Rows are numbered. After the first five, each row is followed by the numbers of the four nearest rows among all rows above it, by straight-line distance, nearest first.
In the rows, 100 means zero.
0: [ 80 110  88 105 159 129 134  40 128 106  90  25 101 114 121 100 110  67
 104 108  99 125  73  52  99  89 112 106  98 137  88 107 116  76  58 100
  77  79 102 130  83 110]
1: [ 60  95  99  62 114  63 108 112 138 114  79  96 110 105 105  96  64  84
 109  93 107 109  23  73  93  84 105 114  80 100  76 132  93 111 134  63
  94 131 118 108  47  83]
2: [102 100 103 111 118  97  93  68  79 106 116  97 103 119 106  86  94  87
 120  94 107  95 112  76 119 110 109 119 114 118 121  85  97  87  98 115
  75  76  95 100 126 111]
3: [ 92 109 118  98 116  80  99  87 117 101  98 102  96 134 100 102 102  95
 127 125 145 139  65  83  79  76  89 104  75  60 103 126  97 126 116  60
  74 119 100 101 101 117]
4: [138  38 107 121  97 127  76  77  26  87 134  66 107 116  70  81  99 132
  89  97 100  81 170 107  85  70 110  94 155  86 119  65  72 105  78 196
 100  64  90  79 131  77]
5: [ 87 104  82 104 131 106 119  33  93 116 112  84 104 115  97 115  80  87
 108  88 120 106 148  72 122  76 107 111  91  61 113 109  98 111  88 143
  75  64 102 113  97 101] => 2 0 3 4
6: [106  89 112 116  96  74 113  87  75  89  90  95  78  86  95  69 112  91
 114  94 115  96  87  78 117  99  96 102  80  70  88 108 143 117  92  98
 129 122 101  84  96  71] => 2 3 5 1
7: [107  88 106  87 101 101  83  90  81 118 118 104  90 128 101  96 124  87
 104 102  89 124 118 106  97 101 112  79 113  36  92  79  99 116 107  79
 123  91 108  72 129 121] => 2 6 3 5
8: [ 54 115 108  84 162 107 121  75 151 130  88 123 116 100 121  84  79  71
 113  67 110 113  53  50 124  76 108  80  84 152  98 123 123 104 121  89
  86 111  89 104  52 103] => 1 0 3 2
9: [117  85  96  88 103 112 103  94 112  93 102  92 100 131  92 113 106 102
 112 104 128 103  79  96 109  96  71  95  96  33 118 104 103 104 110  90
  79 100 105 104  92  96] => 3 7 6 2
10: [112 104 115  72  32 116  39 159  61 113 100 175 108  91  67  97  90 105
 111 122 120  93 108 105 153  98 101  81 122  33  99 103 123 138 102  41
 137 116  26  57  72  75] => 7 6 9 3
11: [ 79  96  56  91 158 167 122   9 108  88  92  56  89 109  92  97  78 102
  91  69 127  78 111  28 121  69 100 129 102 118  71 117 119  54  57 164
  23  68  60 142  66  91] => 0 5 2 8
12: [ 80 115 109  66 102  88  73  75  94 106 104 103  65  96 105 101  97 126
  95 130 102 112  93  80 126  86  61  82  89  43  95 108 104 145 136  87
 116 119  90  79  76 114] => 9 3 7 6
13: [130  93 122  97 100 104  90  52  88  87 110  76  71 133  81 118 112 113
  89  97  96  82  80  79  91 119 109 111 105  99 102  92  73 117 108 124
  91  81 104 121 136 103] => 2 9 7 5
14: [ 84 114  78  90 158 111 145 105 161  84  65  75  75 106 115  81  83  85
  99 110 121 117  78  61  77  42  92 108  93 140 105 136 132  85  99 102
  95 124  57  97  91  75] => 8 0 1 3
15: [113  90 101 116 148 109  87  24  47  92 107  50  68 128  96  86  52 100
  87  82  77  96 111  34  98  66  79 101  79  51  67 126 110  69  80 153
  72 101 113 126 122  96] => 5 13 2 11
16: [120 104 122  64  53  72  87 103  67  99 134 146  82 106  88 102  72 114
 115 109 135 102 101 105 122  78 135 113 125   0 101 128 128 150 110  81
 125 144  60  54 100  71] => 10 12 6 7
17: [ 59 122  93  75 136 100 137  85 185 104 103 106  77 127 107 111  78  87
 100  80 113  96   0  44 115  47 104 105  74  88  84 138 117 100 129  45
 100 102 104  67  52  98] => 1 8 14 3
18: [122  86 126 123 100  74  82  66  67 119 143  84  56 128  88 105 127 105
 133  99  88  79 125 113  82  87 100  71 111   0 120  77  79 106 128 104
 130 102 169 102 178 129] => 7 13 9 2
19: [108  90  79 131 160  91 121  65  73  99  88  62 100  92  84  84 104 102
  95  93 122  92  98  70 111  65 116  81  96  98  97  97 105  62 101 124
 114  98 119 108 117  98] => 2 5 6 15
20: [115 128  67 141 132 120  74  56 104 114  80  62  84  98 113 111  77 110
 107  99  82  76 123  65  97  91 108 133  94 129  98  93  90  76  92 127
  66  87 109 127 118 105] => 2 19 5 13
21: [ 98 128 104  89  81  71  80  78  89  77 112  97  79  90 115 111 107  82
 107  92  96  86 100 100  99 130  99 115  84  29  74 107 110 144  91 123
  90 122 134 104  98  82] => 6 9 12 7
22: [ 85  83  88  84 100 135  66  93 106  92 116 134 100  93 116 110  95 118
  84  72  96  89 122 106 137 125 114  79  99  55  65  91 123  96 110  85
  82  95  87 101 106  89] => 7 9 21 2
23: [ 58 110  64  77 122 119 122 115 125  91  51  74  98 108  98 101  89  94
 103  76 104 143  76  78 113  68  90 118  80 170 110 120 131 100  89 102
  74 104  83 113  66 101] => 14 8 0 1
24: [ 70  93 150 104  69  71  42 109 108  77 102 140  70  88  93  77 115 106
 103 139 131 104  89 118 155 103  90  74  76   0 116 105 107 142 122  28
 130 146  91  54  97  84] => 12 16 10 6
25: [ 81  92  87 112 151 109  95  70  88  92 115  52 101  98  85 104 111 110
  83  96 102  89 125  84 102  80  79  97 129  83  99  83  80  80  89 134
  88  92 100 116 117  81] => 19 2 5 20
26: [ 75 127 130  48 115  50 110 113 140 101  75 118  72  95  96  89  80 102
  93 122 137 117  30  97 131  73  69 101  62  66  80 122 102 147 140  17
  90 139 112  89  54  86] => 1 3 12 17
27: [ 64 109  77 115 115 101 124  85 153 114  81  71 100  98  96 107  58 104
 117  92 121  96  49  63 110  76 117 124  57 181  94 129 107  62  98  87
  52  93  69 107  45 110] => 23 8 14 0
28: [102  87  75 137 137 121 104  45  14  82 119  56  84 108 101  98  95  87
  92 106  78  57 166 112  99 105 114 125 148  98 118  48  61  59  68 200
  82  52 114 113 161 113] => 4 25 2 20
29: [ 94  83 136  72  57  77  73  80  61  79 106 125 101 112 115 118 130  89
 114 118  82 114 105  99 141 102  93  94 130   0  95  93 118 122 130  75
 124 111 133  57 112 113] => 7 12 21 24
30: [108  79 108  80  64  71  98  98  89 109 131 121  74  88  99 106 127 110
 118 128 118 116  54 109 125 112  74  83  94  46  79 125  85 126 117  37
 141 113  85  72  67  80] => 12 24 6 9
31: [ 70  84  76 115 147 109 115  89  88  87  98  35 110 122 104  88  88 125
 118  77  99 102 135  76  91  98 106 117 115 107 102  75 101  73 107 164
  94  78 117 129 134  98] => 25 19 2 20
32: [ 79  99 141  80  87  56  88 135 109 106  92 132  86  88 106  98 104 112
  97 117 114 109  38  90 100  60  78  90  91  56 110 109 112 130 121  46
 116 162 119  78  74  93] => 26 30 12 3
33: [109  78 128 124 147  58 123  42 102  93  83  35  91 111 100  99  95  93
  85  82  95 116  98  58  94  55  95 120  94 110 104  95  99  82  79 124
  90 100 120 105 105 112] => 19 25 0 2
34: [ 78 104 132  57 116 106 107 127 160 117  80 105  89  87  95 111  92  82
  92  75 128  93   0  86 109  55  95  91  77 117 106 132 142 105 126  35
  77 147  89 109  60 100] => 1 17 26 8
35: [123  84 146  96  80  85  80  80  99  98 115  90  84 110  89  90 115  97
 121 130  88 114  80 100  97 113  83 114 120   0 124  95 104 115 133  73
 135  94 121 111 109 123] => 7 29 9 12
36: [124  84 137 117  85 119  93  94  97 107 111 127  91  97  82 100 120 124
 124 114 111 100 123 126 104 115  81 109 112  26 120  91  86 125 103  66
 118 109 142  67 115 118] => 35 7 9 29
37: [117  83 142  87  34  95  48 134  59 131 119 104  82 105  99 102 100 102
 112 122 144  89  81 114 142 100  76  96 112   0  96 109  85 136 140  49
 150 121  85  59 100  67] => 30 24 16 10
38: [ 83  78  85  79  88 112  61 115  67  98 116 108  83  92  83  78  82 124
 103 112 100  95 107  74 137  84  96 122  89  65  74 100 113 118  93  99
 130  93 101  94 116  65] => 6 22 12 7
39: [100  95  73 116 152 149 100  65  84 117 111  31  95  92 112 105  90 113
  68  66  86  72 141  73  87  86 119  87  97 101  62 100  87  51  77 169
  88  67 105 121 143  95] => 25 31 20 19
40: [ 86 123 110  99 161 108 116  64 128  98  87  33  67  86  84  64  75  99
  88  72 120 122  71  67  89  76 131 120  91 142  86 155 110  62  90 123
  61 111 113 119  81 117] => 0 33 27 14
41: [107 103  58  98 104 114  72  68  78  99 115  87  81  97 104  95  91  89
  92  83 102  86 128  88 122  87  83 110 121 131  64  85 121  76  63 146
  89  85  77  85 123  85] => 2 25 20 39
42: [ 99 101 143  76  66  87 107 114 117 115  98 171  88  83 103  89  91  93
 107 121 140 129  72  82 115  74  97  81 111  51  84 109 123 133 144  65
 110 125  89  68  90  93] => 32 30 12 16
43: [122  84 116  88  96 100  81  82  48 106 137 119 113 118  87 105 126 109
 108 113 111 116 139 114 131 130  87 120 118  26  95  63  88  92  92  95
  88 102  99  88 121 118] => 7 36 29 9
44: [ 85  84  95 118 160  87  92  57  60 111 106  31  56  95 103  75  79 106
 104  79  98  99 107 107 111  69  76 102 102  73 101 108 106  91  80 133
  66 118 142 101 135  96] => 25 19 15 33
45: [ 85 143 126  69 128  87 118 114 193 100  83  96 101 113 109  97 104  82
  84  61 115 127  15  79  88  86 101 100  52 119  93 132 118  90 144  39
  96 121 126 106  53 116] => 34 17 1 8
46: [109  96 137  87  98  75 106 110 117  97  88  68  76  91 114  82  78  77
  97  86 130  79  70  90 117  85  88 121 101 105 110 128 105 125 104  99
  97 105  78 110  78  98] => 6 9 1 3
47: [ 68 120 100  98 115  85  88 105 144 101  78  89  88 113 105  95  87  89
  93  89 114 109  69  60  97  75  99  83  81 101  82 124 120  91 101 102
 113 101  95  97  47  73] => 1 46 8 14
48: [ 91  87  63 122 144 139 105  59  69  90  96  60 108  91 131  97 103 113
  95  85  86  69 122  63 105  98 106  95  98 160  91  97  99  59  30 184
  59  47  62 122 108 116] => 39 41 20 11
49: [100 113 112  46  29  64  87 137  97 101 111 126  73  85  81  87  82 125
  98 134 125 120  59  90 122  77  82  73  97  79 105 109 125 122 122  62
 119 147  52  72  96 100] => 42 32 30 12
50: [101 137 112  71 125  48  95 113 166 107 100  93 115  74  92 120  91  94
 108  88 107 116  37  80  83  96 100 100  37  98  86 116 123 121 116  26
  69 145 105  93  50  86] => 45 1 34 26
51: [ 92  81 139 109  78  65  85  83  32  95 124 131  93 130  94 107 114 131
 117 106 117  75 122  92 116 114 126  96 148   0  92  94 104 119 109 100
 131  98 117  75 117  90] => 29 43 7 36
52: [ 79 115 109  40  79  66 100 142 141 104  75 135  89  73  90  88  53  80
  96  99 129 130  57  63 130  60  76 112  63 137  81 146 126  91 114  40
  86 161  27  49  37  90] => 34 49 26 1
53: [108  90  86 101  74 104  96  66  63 107 125  99  91  95  98 108 119  93
  89  96  71  65 173 100 115 109 102  97 116  54 103  70 108  77  74 133
  99  75  74  54  84 117] => 43 41 7 2
54: [ 90  84  66  95 177 120 113  64  76  95 109  51  96  91 107  97  88 110
  83  85  92  99  79  44 110  92  87  75 107  88  89  96 101  97  90 150
  66  85  91 127 105 101] => 25 19 31 39
55: [ 98 118  90 104 105 122  91 101  96  84 104 123 120 103  98 129 119 119
 115 107 109  97 108  81 116  97 110  93 101  77  92 101 114 111 125  67
 114  97  96  89  35 103] => 9 22 12 47
56: [121  79 113  90  40 104 107  99  54  84 101 111  92  89  79 123 103 112
 113 121 122  93 143 120 142 117  88 106 141  24  85  87  90 149  76  99
 125 107  71  65 111  85] => 43 51 36 16
57: [152 116  79  82  67  84  72  93  31  98 121 109  89 107  90  90  62 102
  91  99  83  95 122  66 129  89  97 120 107  81 113 105 103 129  65 155
  77  92  72  89 116 104] => 41 2 38 53
58: [ 62 109  84  91 157 124 136  59 126 102  84  56  90  96  93 109  84  80
 105  91  96  90  91  60  97  65  90 116  69 145  57 129 129  73  72 138
  57 106  79 105 113 107] => 0 40 14 23
59: [ 91  94 100  66  78 110  95 105 126 105 107 116  93 100  97 125 100  90
  95  97  86  99  79  86 152  97  82  70  95  60 106 112 128 120 118 111
 100  99  87  75  70  86] => 9 12 55 22
60: [119  78 138  97   0  99  39  96  80 100 135 113  96 114  95 119 104 132
  96 100 116  93 111 128 133 127  89  95 139   0  83 116  79 149 146  74
 123  80 107  71 120  83] => 37 29 56 51
61: [109 112 164  64  51  62  83 135  68  88  94 124 110  91  79 108  89 108
 116 103 100 100  71 119 125  86  49  79 107  33 111 106 109 167 154  35
 137 151  72  56  70 121] => 32 49 37 42
62: [ 64 107  89  90 114 108 125  86 149 102  97  82  80 110 103  70  64 102
  95  74 104  85  84  52 115  91 101  96  81 117 108 120 103  88 112  81
 105 118  96 113  85  90] => 47 8 46 14
63: [104 135 139  84  83  75  77 141 113 101 109 152 114 105  86 116 103  94
 107  75 126 101  50  84 141  89  99 109 106  18 110 112 109 125 117  39
 116 117 122  62  99 105] => 32 42 61 24
64: [ 64 103  67  68 123 106 116  52 159 102  78  75 101  98  99  87  51  89
  91  85 104 105  27  66 117  43  68 103  56 147  68 138 138  82 100  79
  81 110  77 116  22 105] => 27 8 23 47
65: [ 99  98 141  81  49  70  82 142  98 108 121 130 117 137  93  76 116 100
  96 100 121 112  77 118 137  90  74  76  95   0  75 120  99 153 165  16
 126 120  84  71  31  99] => 61 30 37 63
66: [ 85  82  70  98 166 118 102  92 141 111  70  95  98  97  84 113 101  96
 100 105 117  93  44  57  90  82  94 101  80 131 109 143 120  58  98 109
  49  85  88  96  79  99] => 27 58 14 23
67: [106 143 142 113 102  92 116  90 146 119 102  69  95 111 111 120 123 115
 106 110 118 116  52  55  95  91  77  59  88  39 105 121 130 126 125  59
 107 127 158  97  80 121] => 3 9 32 12
68: [116  71  87 121 157 156 110  27  74 114 106  48  48  84  94  91 102 124
  99  80  78  86 161  62  98 110 100  88 113 120  95  79  99  52  54 175
  87  35  92 135 159  95] => 39 48 28 31
69: [113 113 165  71  33  71  88 134  47  76  95 164  89  80  77 111  92  90
  98 107 137 119  99  97 113  98  52  71 116   0  92  91 103 122 118  60
 155 147 101  51  98 104] => 61 37 42 29
70: [ 98  79  62 109 129 149  87  45  56  88  97  52  89 113 119 100  97 104
  68  81  80  58 164  63  74 107 100 100 133 108  94  68  79  52  24 200
  51  48  83 128 110  91] => 48 68 39 28
71: [109 112  69 108 169 103 130  40 127 103  98  55  82 106  81  78 119  69
  96  71  89  79  85  87  59  61 139  87  79 118  68  90 103  67  87 153
  73  62 121 108 119 117] => 19 58 39 0
72: [109  99 170  87  53  73  76 106 115 105  95 129  91  96  94 104  84 103
  99  87 128 116  49 105 105  74  75  93  85  44 116 114  93 125 132  44
 143 140 104  65  81  80] => 32 42 63 61
73: [112 113  68 127 148 108 113  73 122 104  85  34  86  98 124 126  95  95
  86 100  89  86 105  43  96  75 122 121  93 173  91  95 122  36  66 160
  83  71 107 139  82 127] => 20 0 48 58
74: [117  66 144  87 106 118  90  83  86  86 110  76  94 120 101  95 122 102
 111 114  99 101  99  84 108 119 102  87  86  32  85  82  95 110 108  60
 129  89 124  74 103  93] => 7 35 36 9
75: [102  91  59 139 168 143  82  28  63 105 123  57  75 102  90  96 107 120
  91  63  77  81 163  59  96  83  92 111 110 100 104  78  98  54  53 192
  55  37 117 117 138 112] => 68 70 39 48
76: [ 97 100  93  82 117  83 103 114 104 105 115  59 102 109  79  96  91  90
 107  89  83 101  66  80  82 100  87 104  89  94 101  92  97  96 102  79
  91  99 111 133 100 102] => 9 62 46 2
77: [ 88 117 161  75  49 104  74 105 119 111  83 129  88 122  92 122 101 102
  92  90 105 101  85  90 133  76  76  93  89  60  99 117  93 101 119  49
 116 101  76  71  44  98] => 72 59 42 63
78: [101  75  99 104 129 136 104  73  71 128 121  98 100 124 108 106 125 116
  97 116  83 104 129  77 120 102  99  98 122  54  79  79 102 106 103 119
 104  79 119 107  78 109] => 7 25 43 74
79: [105  78  52 115 132 165  98  31  74 101 102  82  95 128 137 121 106 114
  80  78  74  78 155  88 118  97  87 126 103 113  50  95 100  36  38 175
  52  51  69 125 102 100] => 70 48 75 39
80: [117  80  91 126 115 116  63  68  82 117 137  54  80 130  99  92 113 137
  94  86  74  70 148  90 117 108 108 101 138  27  99  91  99  76  71 149
 111  64  90  85 124  97] => 53 78 25 4
81: [ 74 112  92  97 101 116 112 117 118  91  71  66 101  76 111  64  59 107
 110  77 126  89  70  60 147  87  85 101  92 195 121 148 137  72  68  77
  81  86  23  93  94  81] => 23 27 62 14
82: [ 96 127  98  55  90  18  93 140 141  78  71 119  92  74  89  77  59  85
 129 123 116 104  47  95 105  85  72 107  46 121 124 128 118 161 115  21
  93 140  78  99 113  95] => 26 50 32 49
83: [117 113 149  56  91  90  96 141  99  99  91 139  97 112 137  80 132  91
 105 114 118 112  86 109 146  72  64 132  89  65 104 107 106  94 114  46
 104 119  96  85  54  86] => 77 32 42 63
84: [103  82  74  93 121 131 104  70  57 122 120  67  67 105  91  67  71  94
 106  92  84  83 132  83 100  83 114  95 112 104  79 128 103  56  24 177
  69  50  41 127 140  82] => 48 41 68 39
85: [133  96 117 121  72  97  71 114  40  95 137  85 122  89  96 108  96 115
 112  96  77 109 130  87 134 118  92 118 153  26 118  82 100 113 102 140
 100  99  94  67 119 106] => 43 56 57 51
86: [115 111 141  92  53 101  45 109  76  96 120 155  99 105 108  86 108  89
  95 129 110 113 106 102 140 106  98  95 126   8  92 102 113 140 137  67
 104  98 107  80 104  80] => 29 60 37 42
87: [116  86  59 117 149 143  90  41  74 106 103  26  96 106 117  89  90 103
  86 105  78  64 133  54  96  86 102  93 132 126  91  57  99  37  73 197
  55  17 110 138 127  85] => 70 75 68 39
88: [119  78 112 100  70  83  80  91  78  73 108 126  74 122  96 117  99 136
  87 123 108 106 133 110 113  86 103 105 118   7  92  90  81 131 108  71
 105 141 112  84 116  87] => 36 51 56 29
89: [113  68  99 120 135 113 100  33  37  89 134  57  75  99  76  85  86 127
  84  86  97  62 152  92 109 108 114 103 138  70 113  67  91  88  79 172
  90 105 130  98 158 118] => 28 80 4 25
90: [ 63 123  99  55 116  75  99 109 131 102  58 102 106  71  95  78  73 107
 118 105 132 122  39  67 105  70  99 101  64 188 111 153 133  83  84  76
  85 150  60  74  75 111] => 52 23 81 27
91: [149  81  96 110  95 139  77  69  38 102 121  64 102 122  96 101 109 100
  97  86  75  87 176  89 111  96 109 122 126  61  89  85  82  94  45 148
  98  56  77  93 147  91] => 80 4 53 89
92: [ 75 114 153  97  98  70 111 134 103  73 104 113  74 112  73 104 122 128
 100 101 124  99  84  97 141  89  69  80 121  22  93  85 111 131 145  40
 143 111 147  85  81  83] => 63 32 72 24
93: [ 82  99  68 102 122 130 105  84  94 111 104  81  84 108 103 100  99 124
  73  87  84  94  99  83 127 100  78 121 122 122  78  98  91  84  96 154
 102  92  67  90  66  69] => 41 25 54 78
94: [117 110  85 105 144 118 119  71  88  59 109  66  74 143  94 111  82 128
  89 105  98  93 105  76 109  88 109  81 135  85  82 107 130  70  82 134
  66  82 114 101 118  84] => 25 54 19 31
95: [ 88 124  97  62 143 103 113 115 190 109  81  74 120  87 113  81  50  86
  92 114 108 105  19  58 104  65  69 105  76 159  83 138  94  89  95  80
  52 112  68 101  71  78] => 64 27 14 90
96: [113  82 126  96  79  81  73  87  56  84 123  96  82  79  86  87 125  89
  93 107 108 106  79 123 117  95 102 105 114  35  95  83 126 115 116  97
 120 123 103  71 102  81] => 6 29 7 74
97: [102 112  64 118 104 117 106  96  57 105  99  68  83  97  76  76  68  77
  82  88  90  85 143  67 104  93 128 114 118 140  76 105  74  72  38 156
  73  87  58 104 134  84] => 84 41 48 39
98: [ 75 121 110  73 111  86  92 154 160  93  69 115 105  91  90  88  82  92
 114 114 155 113  30  89 110  79  72  85  52 164  93 169 113  82  91  44
 108 123  48  89  64 104] => 90 52 34 95
99: [120  93  94 138 151 150  66  48  48 106 117  20  79 102  87 104  97  99
  72  81  95  86 149  72  99 119 103 115 112  43 123  56  67  53  88 164
  67  54 157  91 160 100] => 89 75 28 39
100: [127  89  76 129 188 159 107  35  58 103  91  53  87  91  77  98  94 111
  82  78  79  62 118  82  86  71 119 124 119 119  80  76  94  63  66 165
  60  24 121 126 149  98] => 75 87 68 39
101: [101  90  58 128 133 147  79  44  15 100 129  70 103 117  72 113 142  82
  67  87  76  78 138  89 114 121 125 108 140  68 101  74  76  54  46 194
  65  49 101 111 120 112] => 28 70 75 91
102: [ 76  99 101  60 115 119 105  86 103 112  82 112  90  94 108  95  58 117
 108  87 121  98  65  74  99  71 118 113  67 162 112 135 121  88  68 111
  41  90  49 119  69  93] => 27 23 66 81
103: [ 95 109 135  75 116  60 135 107 163  91  57  83 110 128 129  93  97 100
 106  91 122 132   0  87  93  81  90  96  58  74 116 153 113 131 170  45
 119 149 165 112  73 111] => 45 1 26 67
104: [121  83  78 106 115 123  67  62  76 102  90  44  99 113 121  68  94 115
 106  70  90  66 134  68 102  99 104 107 116 137 101  88  95  81  71 152
  88  94  68 136 126  91] => 41 20 48 31
105: [ 61 120 112 102 182  75 131  75 130 114  78  64  81 106  83 117  82  88
 104  50 119 122  15  28  81  53  82 123  71 139  83 162 124  72 105 113
  75 102 128 118  79 119] => 40 66 58 8
106: [110  96 110  91 125 112  54  68  52 120  97  97  79 109 103  93  95 122
 105 100  82  95 147  96 111 106  68 108 105  78 109  75  78  83  88 102
  60 109  63 108 102  86] => 2 25 43 78
107: [ 86 112 118 132 116 124 100  56 110  98 121  79 109 138 112 107 114  97
  66 104  91  66 114  61 115 116 102  99 115  57  87  92 100  84  80 134
 110  94 128 111  92  74] => 78 25 94 80
108: [115  63  82  99 130 117  80  63  20  91 111  73  99 127 117  88 108  95
  86  92  65  63 139  91 102 104  98 109 131  48 123  82  97  80  84 150
  90  73  88  91 126 117] => 91 80 89 53
109: [103  87  59 144 162 190  91  38  92  95  94  46  84 147 121 100 155 117
  84  45  75  68 181  56 142  88 125 102 113  92  91  73 100  16  68 184
  34  38 103  77 100  76] => 75 79 70 87
110: [140  80 129 106  83  88  50 101  77 109 101 117  78  83  80  90 123  79
  99  97 101 110  99 120 109 118 111  80 106  25 101  91  80 123 114  83
 118 102 116  57  94 113] => 96 7 36 74
111: [ 99  84 149  92  72  80  89 114  64  93 134 149  83 102  97 118 142 103
  90 123  91  99  83 117 122 106  89  86 124  13  86  92  97 139 129  70
 143 119 118  59 125 118] => 29 86 96 110
112: [ 81 132  73  72 145 110 117  94 174  77 102  83  94 107 115 127  86  85
  97 110 133 114  69  88 117  74  90 135  66 113  93 142 120  57  86 105
  63 105  79 101  54  98] => 66 14 27 47
113: [124  62 150  80  52 104  41 111  53  96 140 156  89 109  89  99 138 100
 105 100 109 105 110 109 151 118  69  97 115   0 120  87 108 124 111  59
 130 140  87  58 118  76] => 86 111 37 29
114: [102  92  47 162 159 162  85  31  73 133 123  33  71 110 109 129  96 126
  85  97  86  89 120  59 119 106 121 126 144  85  74  75  89  21  82 187
  87  38 100 126 125  94] => 87 75 39 68
